Where the symbols take the points:
Z183 ka Z435
Z183 du Z200
Z183 vo Z102
Z183 su Z610
Z183 pe Z782
Z183 na Z592
Z720 ka Z118
Z720 du Z599
Z720 vo Z606
Z720 su Z472
Z720 pe Z897
Z720 na Z940
Z759 ka Z468
Z759 du Z450
Z759 vo Z584
Z759 su Z75
Z759 pe Z168
Z759 na Z538
Z457 ka Z627
Z457 du Z435
Z457 vo Z964
Z457 su Z884
Z457 pe Z852
Z457 na Z459
Z933 ka Z720
Z933 du Z539
Z933 vo Z226
Z933 su Z552
Z933 pe Z599
Z933 na Z403
Z200 ka Z782
Z200 du Z251
Z200 vo Z628
Z200 su Z197
Z200 pe Z192
Z200 na Z102
Z403 ka Z940
Z403 du Z226
Z403 vo Z472
Z403 su Z599
Z403 pe Z606
Z403 na Z79
Z547 ka Z457
Z547 du Z183
Z547 vo Z592
Z547 su Z199
Z547 pe Z435
Z547 na Z245
Z620 ka Z508
Z620 du Z588
Z620 vo Z475
Z620 su Z497
Z620 pe Z133
Z620 na Z546
Z782 ka Z873
Z782 du Z192
Z782 vo Z183
Z782 su Z679
Z782 pe Z199
Z782 na Z547
Z638 ka Z269
Z638 du Z497
Z638 vo Z133
Z638 su Z475
Z638 pe Z483
Z638 na Z508
Z86 ka Z546
Z86 du Z222
Z86 vo Z497
Z86 su Z588
Z86 pe Z475
Z86 na Z638
Z192 ka Z199
Z192 du Z579
Z192 vo Z200
Z192 su Z34
Z192 pe Z610
Z192 na Z183
Z184 ka Z933
Z184 du Z467
Z184 vo Z542
Z184 su Z23
Z184 pe Z539
Z184 na Z178
Z619 ka Z497
Z619 du Z21
Z619 vo Z71
Z619 su Z747
Z619 pe Z662
Z619 na Z588
Z546 ka Z251
Z546 du Z475
Z546 vo Z483
Z546 su Z133
Z546 pe Z991
Z546 na Z269
Z456 ka Z50
Z456 du Z627
Z456 vo Z467
Z456 su Z601
Z456 pe Z23
Z456 na Z184
Z93 ka Z638
Z93 du Z619
Z93 vo Z588
Z93 su Z222
Z93 pe Z497
Z93 na Z620
Z919 ka Z75
Z919 du Z403
Z919 vo Z79
Z919 su Z720
Z919 pe Z940
Z919 na Z450
Z765 ka Z601
Z765 du Z884
Z765 vo Z852
Z765 su Z964
Z765 pe Z717
Z765 na Z627
Z168 ka Z71
Z168 du Z975
Z168 vo Z759
Z168 su Z553
Z168 pe Z798
Z168 na Z747
Z553 ka Z538
Z553 du Z794
Z553 vo Z75
Z553 su Z450
Z553 pe Z584
Z553 na Z798
Z199 ka Z884
Z199 du Z610
Z199 vo Z782
Z199 su Z102
Z199 pe Z114
Z199 na Z435
Z552 ka Z472
Z552 du Z524
Z552 vo Z50
Z552 su Z184
Z552 pe Z178
Z552 na Z599
Z861 ka Z456
Z861 du Z457
Z861 vo Z459
Z861 su Z765
Z861 pe Z627
Z861 na Z567
Z538 ka Z222
Z538 du Z584
Z538 vo Z21
Z538 su Z168
Z538 pe Z747
Z538 na Z619
Z592 ka Z964
Z592 du Z102
Z592 vo Z114
Z592 su Z782
Z592 pe Z547
Z592 na Z884
Z567 ka Z184
Z567 du Z459
Z567 vo Z601
Z567 su Z627
Z567 pe Z467
Z567 na Z524
Z102 ka Z547
Z102 du Z628
Z102 vo Z679
Z102 su Z192
Z102 pe Z183
Z102 na Z114
Z475 ka Z991
Z475 du Z458
Z475 vo Z86
Z475 su Z93
Z475 pe Z620
Z475 na Z483
Z873 ka Z765
Z873 du Z199
Z873 vo Z435
Z873 su Z592
Z873 pe Z884
Z873 na Z457
Z542 ka Z226
Z542 du Z567
Z542 vo Z524
Z542 su Z456
Z542 pe Z184
Z542 na Z552
Z599 ka Z897
Z599 du Z50
Z599 vo Z933
Z599 su Z178
Z599 pe Z976
Z599 na Z606
Z717 ka Z567
Z717 du Z245
Z717 vo Z765
Z717 su Z457
Z717 pe Z459
Z717 na Z412
Z468 ka Z588
Z468 du Z168
Z468 vo Z747
Z468 su Z21
Z468 pe Z71
Z468 na Z222
Z897 ka Z450
Z897 du Z976
Z897 vo Z720
Z897 su Z403
Z897 pe Z79
Z897 na Z794
Z975 ka Z798
Z975 du Z919
Z975 vo Z450
Z975 su Z794
Z975 pe Z75
Z975 na Z759
Z964 ka Z861
Z964 du Z547
Z964 vo Z245
Z964 su Z873
Z964 pe Z457
Z964 na Z717
Z991 ka Z579
Z991 du Z620
Z991 vo Z546
Z991 su Z638
Z991 pe Z508
Z991 na Z531
Z226 ka Z606
Z226 du Z184
Z226 vo Z178
Z226 su Z50
Z226 pe Z933
Z226 na Z472
Z458 ka Z620
Z458 du Z468
Z458 vo Z222
Z458 su Z619
Z458 pe Z588
Z458 na Z86
Z133 ka Z422
Z133 du Z93
Z133 vo Z620
Z133 su Z86
Z133 pe Z638
Z133 na Z991
Z610 ka Z114
Z610 du Z197
Z610 vo Z192
Z610 su Z628
Z610 pe Z679
Z610 na Z782
Z627 ka Z23
Z627 du Z852
Z627 vo Z861
Z627 su Z717
Z627 pe Z412
Z627 na Z467
Z508 ka Z197
Z508 du Z133
Z508 vo Z991
Z508 su Z483
Z508 pe Z422
Z508 na Z251
Z579 ka Z610
Z579 du Z508
Z579 vo Z251
Z579 su Z269
Z579 pe Z197
Z579 na Z200
Z798 ka Z619
Z798 du Z75
Z798 vo Z168
Z798 su Z584
Z798 pe Z21
Z798 na Z468
Z472 ka Z919
Z472 du Z178
Z472 vo Z976
Z472 su Z933
Z472 pe Z403
Z472 na Z897
Z539 ka Z599
Z539 du Z456
Z539 vo Z184
Z539 su Z524
Z539 pe Z50
Z539 na Z226
Z50 ka Z976
Z50 du Z23
Z50 vo Z539
Z50 su Z542
Z50 pe Z552
Z50 na Z933
Z435 ka Z852
Z435 du Z782
Z435 vo Z547
Z435 su Z114
Z435 pe Z873
Z435 na Z964
Z852 ka Z412
Z852 du Z873
Z852 vo Z457
Z852 su Z245
Z852 pe Z765
Z852 na Z861
Z178 ka Z403
Z178 du Z542
Z178 vo Z552
Z178 su Z539
Z178 pe Z226
Z178 na Z976
Z114 ka Z245
Z114 du Z679
Z114 vo Z199
Z114 su Z183
Z114 pe Z592
Z114 na Z873
Z747 ka Z458
Z747 du Z759
Z747 vo Z538
Z747 su Z798
Z747 pe Z468
Z747 na Z662
Z497 ka Z483
Z497 du Z662
Z497 vo Z93
Z497 su Z458
Z497 pe Z86
Z497 na Z133
Z71 ka Z93
Z71 du Z798
Z71 vo Z468
Z71 su Z538
Z71 pe Z619
Z71 na Z458
Z118 ka Z759
Z118 du Z897
Z118 vo Z794
Z118 su Z919
Z118 pe Z450
Z118 na Z553
Z422 ka Z34
Z422 du Z638
Z422 vo Z508
Z422 su Z546
Z422 pe Z269
Z422 na Z579
Z245 ka Z459
Z245 du Z592
Z245 vo Z884
Z245 su Z435
Z245 pe Z964
Z245 na Z765
Z940 ka Z553
Z940 du Z606
Z940 vo Z919
Z940 su Z897
Z940 pe Z794
Z940 na Z975
Z588 ka Z133
Z588 du Z71
Z588 vo Z458
Z588 su Z662
Z588 pe Z93
Z588 na Z475
Z34 ka Z102
Z34 du Z269
Z34 vo Z197
Z34 su Z251
Z34 pe Z628
Z34 na Z610
Z584 ka Z747
Z584 du Z118
Z584 vo Z553
Z584 su Z975
Z584 pe Z759
Z584 na Z21
Z662 ka Z86
Z662 du Z538
Z662 vo Z619
Z662 su Z468
Z662 pe Z222
Z662 na Z93
Z531 ka Z200
Z531 du Z546
Z531 vo Z269
Z531 su Z508
Z531 pe Z251
Z531 na Z34
Z884 ka Z717
Z884 du Z114
Z884 vo Z873
Z884 su Z547
Z884 pe Z245
Z884 na Z852
Z794 ka Z584
Z794 du Z720
Z794 vo Z940
Z794 su Z79
Z794 pe Z118
Z794 na Z75
Z679 ka Z592
Z679 du Z34
Z679 vo Z610
Z679 su Z200
Z679 pe Z102
Z679 na Z199
Z628 ka Z183
Z628 du Z531
Z628 vo Z34
Z628 su Z579
Z628 pe Z200
Z628 na Z679
Z450 ka Z168
Z450 du Z79
Z450 vo Z118
Z450 su Z940
Z450 pe Z975
Z450 na Z584
Z483 ka Z531
Z483 du Z86
Z483 vo Z638
Z483 su Z620
Z483 pe Z546
Z483 na Z422
Z222 ka Z475
Z222 du Z747
Z222 vo Z662
Z222 su Z71
Z222 pe Z458
Z222 na Z497
Z269 ka Z628
Z269 du Z483
Z269 vo Z422
Z269 su Z991
Z269 pe Z531
Z269 na Z197
Z412 ka Z524
Z412 du Z765
Z412 vo Z627
Z412 su Z459
Z412 pe Z601
Z412 na Z456
Z197 ka Z679
Z197 du Z422
Z197 vo Z579
Z197 su Z531
Z197 pe Z34
Z197 na Z192
Z79 ka Z975
Z79 du Z472
Z79 vo Z897
Z79 su Z606
Z79 pe Z919
Z79 na Z118
Z75 ka Z21
Z75 du Z940
Z75 vo Z975
Z75 su Z118
Z75 pe Z553
Z75 na Z168
Z601 ka Z542
Z601 du Z717
Z601 vo Z412
Z601 su Z861
Z601 pe Z567
Z601 na Z23
Z21 ka Z662
Z21 du Z553
Z21 vo Z798
Z21 su Z759
Z21 pe Z538
Z21 na Z71
Z251 ka Z192
Z251 du Z991
Z251 vo Z531
Z251 su Z422
Z251 pe Z579
Z251 na Z628
Z459 ka Z467
Z459 du Z964
Z459 vo Z717
Z459 su Z852
Z459 pe Z861
Z459 na Z601
Z524 ka Z178
Z524 du Z601
Z524 vo Z23
Z524 su Z467
Z524 pe Z542
Z524 na Z50
Z976 ka Z79
Z976 du Z552
Z976 vo Z599
Z976 su Z226
Z976 pe Z472
Z976 na Z720
Z23 ka Z552
Z23 du Z412
Z23 vo Z456
Z23 su Z567
Z23 pe Z524
Z23 na Z539
Z606 ka Z794
Z606 du Z933
Z606 vo Z403
Z606 su Z976
Z606 pe Z720
Z606 na Z919
Z467 ka Z539
Z467 du Z861
Z467 vo Z567
Z467 su Z412
Z467 pe Z456
Z467 na Z542

The rows follow the links: the fewer symbols apart two points are, the more alike their rows tend to be.

Each row is also shifted at random along 5 hidden directions that mean nothing.

Some points, each with a row of numbers:
Z21: [ 14 -42 -36  22 -49  37  19  56 -17 -47 -15   6 -71   8 -32 -17   7   4 -32  -5  29 -26  11 -15 -22  20   8  20 -34   2 -25 -22 -26  13   2  10 -26  46  -8   6  44]
Z467: [ 43  -2   2 -21  -3  -7  12  21   9 -28  -7  19  -1  10  11   4  21  -4  25 -23   2   4  -1  19 -26   1  -3  30 -36  14  -4   9 -13  -7 -16 -11  -8  -7 -10 -35  32]
Z782: [-48 -19   3 -16  22  -3  10  -6 -11 -15   0 -23  -2 -20   7  32  -1 -12  11 -12 -43  24  -1  34 -20   9  -2  -4  17  25  40  47  -1   9  28 -17  11  11  34  -9  20]
Z472: [-26  37 -17  -9   3 -25  21  22 -22  24 -10  32  -6 -22 -15 -17   0  26  -9 -23 -17 -10 -17  -5  -9  25 -23 -27   9  -2  -8 -16  -2  19 -23   5   7  -2   3   4 -18]
Z579: [ 94 -19 -10 -16  -9  20 -14  36  -3 -11  11 -31 -16  -7   8   2   1 -31  -4  12 -10  17  28   8   8   4   6  -6   4  29  14  17  -6  -2  13   1  16  16  11  -2  -2]
Z184: [ 75  18 -34 -28  22 -29  -2   4 -12   2 -18  33  12   6  24 -69  18  -2   8 -20 -10 -19   8 -35 -12  34 -15 -17 -19 -40 -14  -1  13 -22 -31 -13   6 -36  -7  10 -36]
Z610: [ 14 -20 -14 -45   2   8 -13  59 -24 -21   9 -38 -27  -9  11  38 -24 -21   0 -22 -45  15  23  11   4  22   5  20   1  36  40  49 -26   3  27 -12   4  27  39 -15  50]
Z50: [-55   2 -28  12  19 -31   9 -19  -1   0 -11  41  16  19  29 -53  10  16  33  14   3 -36  -7 -39 -16  12   4 -12 -26 -47 -17  -4   8 -22 -22   1   0 -27   6   6  -8]
Z991: [ 29  16  34 -26  -5  17 -15  19   9  13  -2 -47  14 -37 -26  63   3  -2 -15  -2  -6  41  20  70  39 -15 -10 -12  30  72  22  19  -3  20  29   9   4   8  14 -21  -8]
Z606: [-38  18  11  29 -18 -16  40 -26  -5   6 -13  40  -2 -12  -8   4  12  32  -1   2  14 -11 -32  16 -20 -10 -15 -18   3  -9 -20 -33   4  14 -26  10  -1   7 -19   0   0]
Z747: [-25 -35 -13  13 -17  22  -4 -11 -11 -32 -23 -11 -13   1 -18   6  14  10 -18   7  28 -31  20  22  13  -1  -9  -1 -22  -6 -15  -1  12  -7  17   8 -24   1 -10   9  20]
Z619: [-28   3 -34 -18  22   4 -36  20 -26  16 -14 -25   0 -19 -22 -15   5   3 -35 -13  -6 -19  29   1  33  31 -18 -27  10   8   6  12  14   0  16   9 -11 -16  22  25 -43]
Z897: [-25  43  45  -9 -11 -25 -15 -50   0  17 -12  18  23   4  -3  63 -14  31   1 -16   9 -15 -11  37  38 -32 -17  14   3 -12 -14 -26   0  -6 -12   1 -12 -18 -29 -23  24]
Z403: [ 29  18 -13  17 -17  -7  57  -1 -21  -5 -22  43 -18 -34 -16 -36  20  24 -20 -11   0 -10 -27   2 -41  18 -26 -48  12 -10 -21 -36   5  29 -35  10  14  20 -17  16 -25]
Z192: [ 109  -10  -66  -23    9   -3  -43   68  -28   22   44  -15  -38   45   36  -99  -57  -49  -18   11  -29  -22   26 -152    1   55   36    9    3  -66    3    9  -16  -25   -7  -12   18   14   35   53  -24]
Z628: [-38 -43 -19  22  -2   6 -11  14  11  -6  25 -19 -14  25  28  -8 -22 -25  27  52  -3  -8  18 -40  -2  -6  42  16 -11  -9  10  24  -7 -19  24  -3   5  12  29   6  20]
Z542: [ 10  19   0 -51  23 -30 -17  -3  -1  -8 -21  14  26   4  27  18  14   6  27 -32 -15  -8  14  31  11   7 -17  17 -33   5   3  18  -3 -20  -6 -15  -5 -33   3 -37  22]
Z933: [-131   30  -22   -9   29  -38    1   16   -7   38   -1   37   16  -11    1   -9    2   23   25   -2  -18  -19   -4   -9    1   25  -14  -17    0    1    1    0    1    6  -12    5    5  -30   23   -3  -12]
Z197: [-28 -39   0  40  10   7  -8 -41  30  -6   8 -15  17   4  28  -1  16 -20  38  72  19   2  17  16   3 -28  27 -20   1   5   7  12  27 -24  23   6   8  -9   9   4 -17]
Z71: [-49 -32 -32  29  -1  25  18   9 -15 -18 -23  -6 -17 -22 -27 -21  24  10 -23  13  19 -17  17  18  -5  18  -9 -31  -6   6  -7  -1  13   8  15  10 -13   5   1  26 -18]
Z468: [-42 -37 -14  52   7  15  -6 -68   0 -19 -18   0  15  19   8 -34  12  10  -9  36  47 -46  22 -14  19 -16   6 -15 -18 -55 -29 -17  41 -31  14  14 -20 -27 -15  36 -23]
Z222: [-28  14  -3 -57   6   6 -36  47 -38  13 -14 -50  -2 -32 -38  45 -16  13 -47 -51 -27   6  32  34  52  28 -34  -6  16  39  18  30  -7  15  27   5 -14  -5  34  -2   3]
Z765: [-28  31  -3 -24  31 -18 -18  42  25  55  38   4   8   7  -5 -13 -10 -23  30 -16 -29  29 -23 -34 -17  13  11  20  15  27  25   8 -15  17 -18 -12  13 -12  11 -15 -25]
Z118: [-19  29  34  -5 -16 -15 -50 -42  14  24   3  10  17  25  -2  57 -13  19   6   6  31 -31   3  13  58 -37  -1  30 -11 -11 -25 -34   2 -17  -6   1 -23 -26 -40 -24  18]
Z798: [ 90 -10  -2 -17 -27  18 -26 -11 -18 -38 -25 -13 -25   9  -5  18   8   5 -36 -24  26 -33  23  19  31  -4 -13  13 -26 -17 -21 -15   2 -17   7   0 -29   2 -36  -2  24]
Z852: [-113   15   10   -9   23  -10    5   41   31   40   33    6    5   -7  -14   33   -5  -13   42   -4  -30   42  -27   11  -31    2   11   24   16   58   35   24  -27   27   -5  -10    8    2   20  -34    7]
Z412: [ 52  14  -6 -31  -4 -10 -14  49  14   7  30  15 -11  33  11 -24 -14 -14  23 -26 -15   5  -9 -48 -17   9  14  51 -25  -3   3  -3 -27  -3 -27 -13   5  -5  -5 -20  18]
Z884: [-80  10  52  -1  23 -20  -3 -57  21  13  20 -12  37  10  19  56 -18  -1  25  -9 -22  28 -25  18   4 -34   4  30  19   4  30  27   8  -7  15 -21   8 -12   9 -19  24]
Z662: [ 23   0 -14 -24 -13  14 -24  29 -40 -10  -4 -33 -25   8 -20  -7 -31   7 -57 -39  -8 -21  25 -35  42  25 -10  20  -3 -25  -7  10 -16  -8  18   8 -20  10  17  26  19]
Z861: [-17   0 -10  13  13  -1  22  22  38  19  17  25   7   7   3 -27  18 -18  45  14   3  25 -23  -9 -51  -1  14   7  -4  26   5  -5  -6   9 -22 -10  11  -3  -8 -19 -20]
Z269: [ 69 -24  47  23 -40  26  -6 -28  15 -36  14 -28   3  30  16  39 -23 -10  -4  28  27  11  11  -1  29 -42  22  39 -11 -13  -8  -4 -14 -25  21   2  -4  25  -2 -11  54]

From each start, follow one symbol. Which point do you reach?
Answers are names.
start [-46 -17 -14  17  27 -17 -14 -26  -6  19  34  -4  11  38  43 -51 -42 -24  14  21 -27 -14  -6 -99  -6   3  34  14   7 -69  15  20   9 -27   6 -10  13  -6  28  36  -3]
vo Z782
start [ 31  25 -31 -35  52 -21 -18  13 -17  43  13 -15  17 -25  14 -52  -8 -29 -12 -22 -57  19  -3 -40 -17  43 -10 -39  52  -4  37  37  19  10  -4 -16  28 -10  24  33 -72]
ka Z964
start [-90   6  -5  23  -5 -21  43  -6 -10  -5 -14  46   1   0  -1 -12   5  34  15   7  -1 -23 -21  -8 -26   6  -6  -8 -13 -18 -14 -17  -8   5 -23   5   5   3   1   2  16]
ka Z897
start [  6  19 -13  -1  28 -20 -28  10  36  45  39  27  20  49  29 -53  -9 -23  37   9   7  -5 -10 -79  -9   1  27  31 -18 -34  -6  -6   3 -22 -29 -10   8 -32 -12   0 -31]
pe Z412
start [ 39  15   9   4   2  12 -23  20   9  36  21 -30  14  -7 -15  -9 -16 -14 -20  20   1  24  12 -18  31  -2   7 -15  26  13   3   1   2  10  10  15  15   3  18  21 -37]
du Z475
start [-11   0   5 -13   5 -14 -11  15  30   7  20  20   8  44  20  -4  -5  -9  44  -3   5  -2 -10 -31  -8  -6  18  52 -34  -8  -4   2 -16 -19 -13 -11  -3 -16  -7 -30  33]
su Z861
start [ 38 -26 -16  -2   7   4   4  -6 -14 -25   5 -15  -9   8  32 -17 -16 -25  -2   2 -25   5   4 -33 -17   9  12   4   5 -26  16  27  -3 -11  15 -14  12  16  18  18  18]
pe Z183
start [ -1 -30 -44  16 -15  28  19  40 -18 -30 -28  -1 -42 -29 -36 -20  37   2 -26   2  18 -19  21  29 -24  31  -9 -36 -13  28 -11  -5   5  17   7  10 -12  22  -8   9  -9]
ka Z222
start [-84 -21  36  38   0  -7  20 -65  14 -12  27   3  18  42  33   8 -30  -1  25  12  -1   5 -37 -44 -23 -31  28  42   3 -52   8   8  -5 -20  13 -14   5  12  10   9  46]
vo Z547
start [ 41  -4  13   1  -7  15 -15  14  11  12  13 -32   8 -15 -10  20  -1 -16  -2  26   8  29  17  29  24 -13  11 -12  18  39   8   7   2   7  19  12  10   4  11  -3 -19]
ka Z34
start [ -2   1  16 -39 -20 -14 -11  17  -2 -39  -4  17  -9  49  28  38 -21  14  29 -42  -4 -14   5  -7  11  -8   5  82 -61 -17  -7   8 -37 -28  -7 -13 -20   0   3 -45 104]
su Z467
start [-37  26  17  -9  12  -5 -46 -29 -12  34   8 -34  38   7  -8   8 -37  14 -32  -1  -4  -6  16 -23  66 -10  -5  -4  25 -26   1  11  17 -14  22  11  -7 -28  24  26 -31]
vo Z93
start [ 47  46 -29 -48  11 -39 -17  19 -36  24  -4  24   5   9  21 -50 -23  11 -16 -45 -28 -27   4 -61  15  39 -19  -6 -10 -48 -10 -12  -3 -13 -29  -6   6 -23  10  15 -15]
na Z472
